Here is a tiny trained network, its code and every weight. The questions are about switching its units off for an input and a target symbol, where a switched-off unit gives its printed mean instead of its output.

import numpy as np


def w(rows, s, z=0):
    codes = np.array(rows[::2]) - 128.0
    scale = np.full(codes.shape[1], s)
    scale[-1] = z or s
    return codes * scale


def norm(h):
    return h / np.sqrt((h * h).mean(-1, keepdims=True) + 1e-5)


def f(y):
    return np.maximum(y, 0)


def softmax(a):
    e = np.exp(a - a.max(-1, keepdims=True))
    return e / e.sum(-1, keepdims=True)


def log_softmax(a):
    a = a - a.max(-1, keepdims=True)
    return a - np.log(np.exp(a).sum(-1, keepdims=True))


def net(x, mask):
    ids = ['ΔΛΞΦΨαβεημπστ'.index(c) for c in x.split()]
    T = len(ids)
    res = E[ids] + P[:T]
    u = 0
    for l in range(2):
        r = norm(res)
        for j in range(3):
            rows = slice(2 * j, 2 * j + 2)
            q, k, v = (r @ M[l][rows].T for M in (Q, K, V))
            z = softmax(np.where(np.tri(T) > 0, q @ k.T / 2**0.5, -1e9)) @ v
            o = O[l][rows]
            res = res + np.where(mask[u + j], z, o[:, -1]) @ o[:, :-1]
        u += 3
        y = f(norm(res) @ A[l][:, :-1].T + A[l][:, -1])
        res = res + np.where(mask[u : u + 16], y, B[l][:, -1]) @ B[l][:, :-1]
        u += 16
    return log_softmax(norm(res)[-1] @ U[:, :-1].T + U[:, -1])


Q, K, V, O, A, B = {}, {}, {}, {}, {}, {}
E = w([
[179,121,172,131,89],'Δ',
[186,115,162,201,61],'Λ',
[146,133,158,122,71],'Ξ',
[109,52,116,84,136],'Φ',
[96,120,125,172,184],'Ψ',
[162,136,147,170,2],'α',
[89,162,136,113,59],'β',
[175,112,160,138,97],'ε',
[158,105,147,141,92],'η',
[151,160,171,145,219],'μ',
[61,126,93,128,99],'π',
[152,114,150,134,85],'σ',
[121,97,114,148,92],'τ',
],0.02)
P = w([
[174,90,37,254,182],'0',
[143,151,147,116,87],'1',
[123,156,174,130,104],'2',
[106,157,187,141,119],'3',
[94,156,193,149,136],'4',
[78,160,204,150,143],'5',
],0.009)
Q[0] = w([
[131,114,128,147,146],'L0H1',
[137,212,90,80,116],'L0H1',
[110,96,166,126,106],'L0H2',
[13,59,249,125,111],'L0H2',
[171,137,143,108,150],'L0H3',
[104,125,160,170,130],'L0H3',
],0.011)
K[0] = w([
[159,138,169,122,105],'L0H1',
[151,231,156,98,100],'L0H1',
[76,108,126,83,227],'L0H2',
[68,90,161,76,249],'L0H2',
[139,125,253,149,114],'L0H3',
[66,28,110,61,129],'L0H3',
],0.0069)
V[0] = w([
[101,53,149,28,148],'L0H1',
[122,254,70,136,90],'L0H1',
[104,25,119,71,149],'L0H2',
[130,100,151,86,138],'L0H2',
[173,203,124,153,142],'L0H3',
[37,56,73,59,127],'L0H3',
],0.0085)
O[0] = w([
[2,232,142,32,129,1],'L0H1',
[129,34,128,147,188,111],'L0H1',
[157,150,49,47,93,108],'L0H2',
[86,175,85,125,86,95],'L0H2',
[143,14,73,107,125,121],'L0H3',
[214,133,199,119,122,39],'L0H3',
],0.007,0.0044)
A[0] = w([
[125,22,149,110,196,136],'L0N1',
[150,159,129,56,139,237],'L0N2',
[64,63,162,59,163,253],'L0N3',
[64,59,8,130,115,109],'L0N4',
[167,148,145,143,84,173],'L0N5',
[148,80,132,135,115,28],'L0N6',
[112,107,184,169,128,116],'L0N7',
[149,126,205,135,122,137],'L0N8',
[83,141,127,103,148,31],'L0N9',
[130,81,150,115,109,46],'L0N10',
[78,155,111,103,53,141],'L0N11',
[102,105,114,87,126,64],'L0N12',
[112,102,157,175,160,80],'L0N13',
[151,50,108,173,183,209],'L0N14',
[115,105,137,116,89,58],'L0N15',
[96,110,87,124,101,71],'L0N16',
],0.012,0.0025)
B[0] = w([
[127,148,166,135,99,187],'L0N1',
[69,115,128,79,116,163],'L0N2',
[76,133,45,144,138,153],'L0N3',
[212,96,254,109,113,169],'L0N4',
[92,116,120,129,161,219],'L0N5',
[107,128,133,116,172,179],'L0N6',
[102,140,99,142,172,239],'L0N7',
[103,152,109,124,117,214],'L0N8',
[146,181,133,98,76,135],'L0N9',
[102,142,141,149,141,163],'L0N10',
[147,101,186,105,144,194],'L0N11',
[117,166,102,178,99,136],'L0N12',
[122,149,107,111,130,206],'L0N13',
[107,173,150,70,150,253],'L0N14',
[115,120,124,148,169,160],'L0N15',
[168,143,165,154,144,141],'L0N16',
],0.011,0.008)
Q[1] = w([
[144,82,203,174,35],'L1H1',
[220,52,6,172,177],'L1H1',
[48,208,162,84,135],'L1H2',
[72,141,160,121,129],'L1H2',
[126,88,81,111,40],'L1H3',
[171,88,66,186,87],'L1H3',
],0.012)
K[1] = w([
[168,87,175,108,136],'L1H1',
[97,116,200,170,152],'L1H1',
[111,116,70,71,89],'L1H2',
[167,150,81,101,144],'L1H2',
[129,95,124,78,84],'L1H3',
[135,4,122,109,148],'L1H3',
],0.016)
V[1] = w([
[254,124,162,126,69],'L1H1',
[128,13,183,80,143],'L1H1',
[153,148,194,192,208],'L1H2',
[86,142,157,100,24],'L1H2',
[127,216,75,218,30],'L1H3',
[69,131,70,95,213],'L1H3',
],0.008)
O[1] = w([
[145,161,190,142,198,73],'L1H1',
[162,53,55,131,118,178],'L1H1',
[90,174,135,36,75,254],'L1H2',
[110,7,33,209,146,93],'L1H2',
[139,240,44,211,75,31],'L1H3',
[89,87,180,114,253,183],'L1H3',
],0.0069,0.0059)
A[1] = w([
[91,77,137,114,156,64],'L1N1',
[150,165,146,236,110,31],'L1N2',
[154,168,201,120,163,230],'L1N3',
[134,163,101,76,132,29],'L1N4',
[115,112,83,115,85,68],'L1N5',
[117,129,99,188,172,116],'L1N6',
[179,129,205,134,223,198],'L1N7',
[97,141,220,62,191,96],'L1N8',
[108,102,167,122,141,99],'L1N9',
[114,180,114,174,137,110],'L1N10',
[200,142,158,140,136,96],'L1N11',
[183,115,172,150,117,79],'L1N12',
[159,44,107,105,164,23],'L1N13',
[124,210,200,129,84,161],'L1N14',
[114,247,202,136,142,177],'L1N15',
[134,154,121,102,81,252],'L1N16',
],0.012,0.0027)
B[1] = w([
[147,134,110,118,190,165],'L1N1',
[62,134,83,75,154,142],'L1N2',
[129,162,206,115,79,193],'L1N3',
[57,170,130,116,190,133],'L1N4',
[157,92,188,127,136,134],'L1N5',
[254,155,99,148,115,135],'L1N6',
[117,146,189,171,105,189],'L1N7',
[141,167,122,142,64,247],'L1N8',
[165,183,89,149,133,167],'L1N9',
[127,102,90,71,145,139],'L1N10',
[139,154,154,88,124,140],'L1N11',
[118,104,173,89,108,141],'L1N12',
[154,53,140,110,179,142],'L1N13',
[140,166,141,65,175,188],'L1N14',
[95,147,167,56,88,210],'L1N15',
[115,155,140,193,197,147],'L1N16',
],0.0086,0.016)
U = w([
[135,171,202,101,68,199],'Δ',
[157,124,99,128,113,23],'Λ',
[154,119,108,143,121,43],'Ξ',
[117,9,140,87,167,111],'Φ',
[153,145,154,220,204,100],'Ψ',
[163,126,102,132,116,46],'α',
[161,122,92,130,108,48],'β',
[170,126,95,126,111,49],'ε',
[158,150,47,188,54,207],'η',
[152,163,76,189,193,170],'μ',
[106,73,123,213,29,147],'π',
[23,164,77,93,152,101],'σ',
[154,116,127,144,113,3],'τ',
],0.013,0.0051)

Each question gives the input, a string of symbols that net reads in full, and the target symbol t.
The units are the heads (2 rows each of Q, K, V and O) and the neurons (one row each of A and B). Each row of codes is followed by its name. A weight is (code - 128) times the scale printed after its matrix; where a second scale follows, it is the last column's (O, A, B and U).
mask holds one flag per unit, layer by layer, with each layer's heads first. A switched-off unit (its flag False) gives its mean, the last column of its rows in O or B, instead of its output. The means were averaged over made-up inputs and are rounded, as every weight is.
A unit's drop is (log p(t) with every unit on - log p(t) with that unit switched off) / (log p(t) with every unit on - log p(t) with every unit switched off).
The circuit of an input: a set's keep is (log p(t) with only the set's units on - log p(t) with every unit switched off) / (log p(t) with every unit on - log p(t) with every unit switched off). Starting from the 12 units with the biggest drops (on a tie, the unit counted first), units are removed one at a time, each time the one whose removal leaves the highest keep (on an exact tie, the one counted first), for as long as the keep stays at least 0.8.
circuit, biggest first: the units of the circuit, biggest drop first
unit that matters most: the unit with the biggest drop
k most important neurons: the k neurons with the biggest drops, biggest first
top k neurons in layer l: the k neurons of layer l with the biggest drops, biggest first
heads that matter: for each layer, one digit per head in row order, 1 if its drop is at least 0.15 and else 0, layers parted by /
input Φ η τ σ, target Φ: circuit, biggest first -> L1H2; L0N14; L0H2; L1N8
input Φ Λ β π, target η: unit that matters most -> L1H3
input Φ π Λ π π Ξ, target η: 2 most important neurons -> L0N14; L0N2
input Φ Ψ π π Δ Λ, target η: heads that matter -> 100 / 011
input Ξ Φ Λ Ξ, target η: circuit, biggest first -> L1H3; L1H2; L0N14; L0H1
input σ τ α β β, target σ: heads that matter -> 110 / 000
input Ψ β Φ ε, target Φ: heads that matter -> 110 / 010
input π β α Λ β, target σ: heads that matter -> 000 / 000
input σ Φ Δ Ξ Ξ, target Φ: 2 most important neurons -> L0N11; L0N14
input Φ σ π σ β, target Φ: 4 most important neurons -> L0N2; L0N14; L0N11; L0N4
input Λ μ Ψ τ σ τ, target σ: heads that matter -> 111 / 100
input ε η π η, target σ: 3 most important neurons -> L0N4; L0N11; L0N8
input π Δ σ π, target σ: heads that matter -> 101 / 100
input Δ Φ Δ Ξ β, target Φ: 4 most important neurons -> L0N11; L0N14; L0N2; L1N8
input Φ Ξ σ ε μ α, target π: 2 most important neurons -> L0N14; L0N2
input η σ α σ, target σ: 2 most important neurons -> L0N4; L0N11
input π σ Φ, target Φ: unit that matters most -> L1H2
input Φ ε η π τ Ξ, target Φ: top 3 neurons in layer 0 -> L0N2; L0N14; L0N11
input Ξ Ψ Ξ, target σ: 4 most important neurons -> L0N4; L0N11; L0N1; L0N8
input Λ β α μ τ α, target σ: heads that matter -> 000 / 001
input Φ Ξ π η, target Φ: most important neuron -> L0N2
input η Φ τ Λ η τ, target η: 2 most important neurons -> L0N14; L0N2
input Φ τ Ψ Δ τ, target μ: 2 most important neurons -> L0N2; L0N14
input Λ π Δ η π τ, target σ: 2 most important neurons -> L0N4; L0N8
input τ ε Φ π τ, target Φ: heads that matter -> 011 / 010
input μ μ α η Φ τ, target Φ: heads that matter -> 111 / 110
input π η Ψ η Φ Ψ, target μ: heads that matter -> 110 / 010
